Below is a small trained network, with its code and all its weights. Each question gives an input and a class and asks what happens when units are switched off, that is, made to give their printed mean instead of their output.

import numpy as np


def w(rows, s, z=0):
    codes = np.array(rows[::2]) - 128.0
    scale = np.full(codes.shape[1], s)
    scale[-1] = z or s
    return codes * scale


def norm(h):
    return h / np.sqrt((h * h).mean(-1, keepdims=True) + 1e-5)


def f(y):
    return np.maximum(y, 0)


def log_softmax(a):
    a = a - a.max(-1, keepdims=True)
    return a - np.log(np.exp(a).sum(-1, keepdims=True))


def net(x, mask):
    res = np.array(x, float).reshape(1, 2) / 4 @ E
    u = 0
    for l in range(2):
        y = f(norm(res) @ A[l][:, :-1].T + A[l][:, -1])
        res = res + np.where(mask[u : u + 8], y, B[l][:, -1]) @ B[l][:, :-1]
        u += 8
    return log_softmax(norm(res)[-1] @ U[:, :-1].T + U[:, -1])


A, B = {}, {}
E = w([
[200,129,110,63,71,216,71,39,178],'x0',
[38,36,2,109,179,95,58,61,152],'x1',
],0.006)
A[0] = w([
[127,90,70,205,93,76,146,158,119,11],'0.n0',
[40,175,181,94,96,127,170,201,192,121],'0.n1',
[105,112,107,110,158,204,141,29,134,84],'0.n2',
[74,99,165,54,128,23,96,70,147,189],'0.n3',
[68,187,46,3,86,95,108,197,160,100],'0.n4',
[96,113,108,233,212,109,177,222,71,3],'0.n5',
[210,123,155,115,82,104,174,116,134,170],'0.n6',
[148,94,176,100,172,156,170,187,51,40],'0.n7',
],0.0047,0.0026)
B[0] = w([
[134,108,178,83,60,100,190,134,134,164],'0.n0',
[80,82,185,117,114,89,78,112,208,200],'0.n1',
[82,185,139,142,116,95,211,186,112,211],'0.n2',
[96,161,203,157,98,167,105,152,153,229],'0.n3',
[124,91,182,165,117,143,162,119,171,171],'0.n4',
[143,101,31,129,157,214,178,173,60,254],'0.n5',
[2,97,114,163,115,143,120,99,100,240],'0.n6',
[117,137,108,113,143,157,139,132,181,182],'0.n7',
],0.0063,0.0038)
A[1] = w([
[183,135,97,167,207,41,157,172,72,70],'1.n0',
[177,155,127,23,109,180,115,83,104,28],'1.n1',
[71,119,154,135,135,2,125,166,76,116],'1.n2',
[185,93,79,52,78,169,99,93,213,58],'1.n3',
[79,95,108,140,114,197,171,137,116,249],'1.n4',
[116,97,82,163,184,48,121,133,163,191],'1.n5',
[87,82,24,90,220,98,127,95,158,153],'1.n6',
[183,143,192,112,103,128,172,176,36,171],'1.n7',
],0.0078,0.0018)
B[1] = w([
[164,183,50,123,191,227,151,104,106,163],'1.n0',
[132,136,30,167,230,100,179,207,115,173],'1.n1',
[194,135,28,102,201,199,131,143,85,183],'1.n2',
[116,100,103,124,184,168,181,193,38,190],'1.n3',
[227,138,146,159,114,143,108,46,148,254],'1.n4',
[40,90,189,65,30,127,144,158,137,171],'1.n5',
[115,179,223,128,94,45,118,163,146,203],'1.n6',
[3,69,166,64,69,9,59,113,162,193],'1.n7',
],0.0073,0.0092)
U = w([
[125,121,44,113,239,209,211,238,46,195],'0',
[9,108,234,70,58,25,108,165,168,182],'1',
[254,131,144,198,128,181,107,19,177,194],'2',
[141,136,48,140,203,49,37,114,203,1],'3',
[175,161,52,137,174,58,45,160,208,11],'4',
],0.0096,0.004)

Each question gives the input, the list of numbers given to net, and the class t.
The units are the neurons (one row each of A and B). Each row of codes is followed by its name. A weight is (code - 128) times the scale printed after its matrix; where a second scale follows, it is the last column's (A, B and U).
mask holds one flag per neuron, layer by layer. A switched-off neuron (its flag False) gives its mean, the last column of its row in B, instead of its output. The means were averaged over made-up inputs and are rounded, as every weight is.
A unit's drop is (log p(t) with every unit on - log p(t) with that unit switched off) / (log p(t) with every unit on - log p(t) with every unit switched off).
The circuit of an input: a set's keep is (log p(t) with only the set's units on - log p(t) with every unit switched off) / (log p(t) with every unit on - log p(t) with every unit switched off). Starting from the 12 units with the biggest drops (on a tie, the unit counted first), units are removed one at a time, each time the one whose removal leaves the highest keep (on an exact tie, the one counted first), for as long as the keep stays at least 0.8.
units of the circuit, in order: the units of the circuit, biggest drop first
unit that matters most: the unit with the biggest drop
k most important neurons: the k neurons with the biggest drops, biggest first
k most important neurons of layer l: the k neurons of layer l with the biggest drops, biggest first
drop of u: that unit's drop, to one decimal
input [-1,0], class 2: units of the circuit, in order -> [1.n4]
input [5,6], class 1: 3 most important neurons -> [1.n6 1.n2 0.n2]
input [-2,4], class 1: 2 most important neurons -> [1.n5 1.n6]
input [-3,-4], class 1: 3 most important neurons -> [1.n7 1.n3 1.n1]
input [-3,2], class 2: 2 most important neurons -> [1.n4 0.n5]
input [5,-5], class 0: 2 most important neurons of layer 1 -> [1.n1 1.n6]
input [-3,3], class 2: units of the circuit, in order -> [1.n4 1.n7 1.n3 1.n1]
input [-7,8], class 1: 2 most important neurons -> [1.n5 1.n6]
input [5,4], class 0: 2 most important neurons -> [1.n3 0.n6]
input [3,2], class 2: 2 most important neurons of layer 1 -> [1.n1 1.n7]
input [8,8], class 0: 2 most important neurons -> [1.n3 1.n7]
input [-3,-2], class 2: 3 most important neurons -> [1.n4 0.n5 1.n3]
input [4,4], class 0: 3 most important neurons of layer 0 -> [0.n6 0.n1 0.n3]
input [1,-4], class 1: unit that matters most -> 0.n5
input [-3,1], class 2: 2 most important neurons of layer 1 -> [1.n4 1.n3]
input [3,3], class 2: 3 most important neurons -> [0.n2 1.n7 0.n3]
input [-1,-3], class 2: 2 most important neurons of layer 0 -> [0.n6 0.n1]
input [2,3], class 2: 2 most important neurons -> [0.n3 1.n7]
input [4,-1], class 0: 2 most important neurons of layer 1 -> [1.n1 1.n3]
input [5,3], class 0: unit that matters most -> 1.n3
input [8,7], class 0: 2 most important neurons of layer 1 -> [1.n3 1.n7]
input [4,-6], class 1: drop of 1.n7 -> 0.7
input [1,0], class 2: drop of 1.n3 -> 0.1
input [-3,-7], class 1: drop of 1.n7 -> 0.4
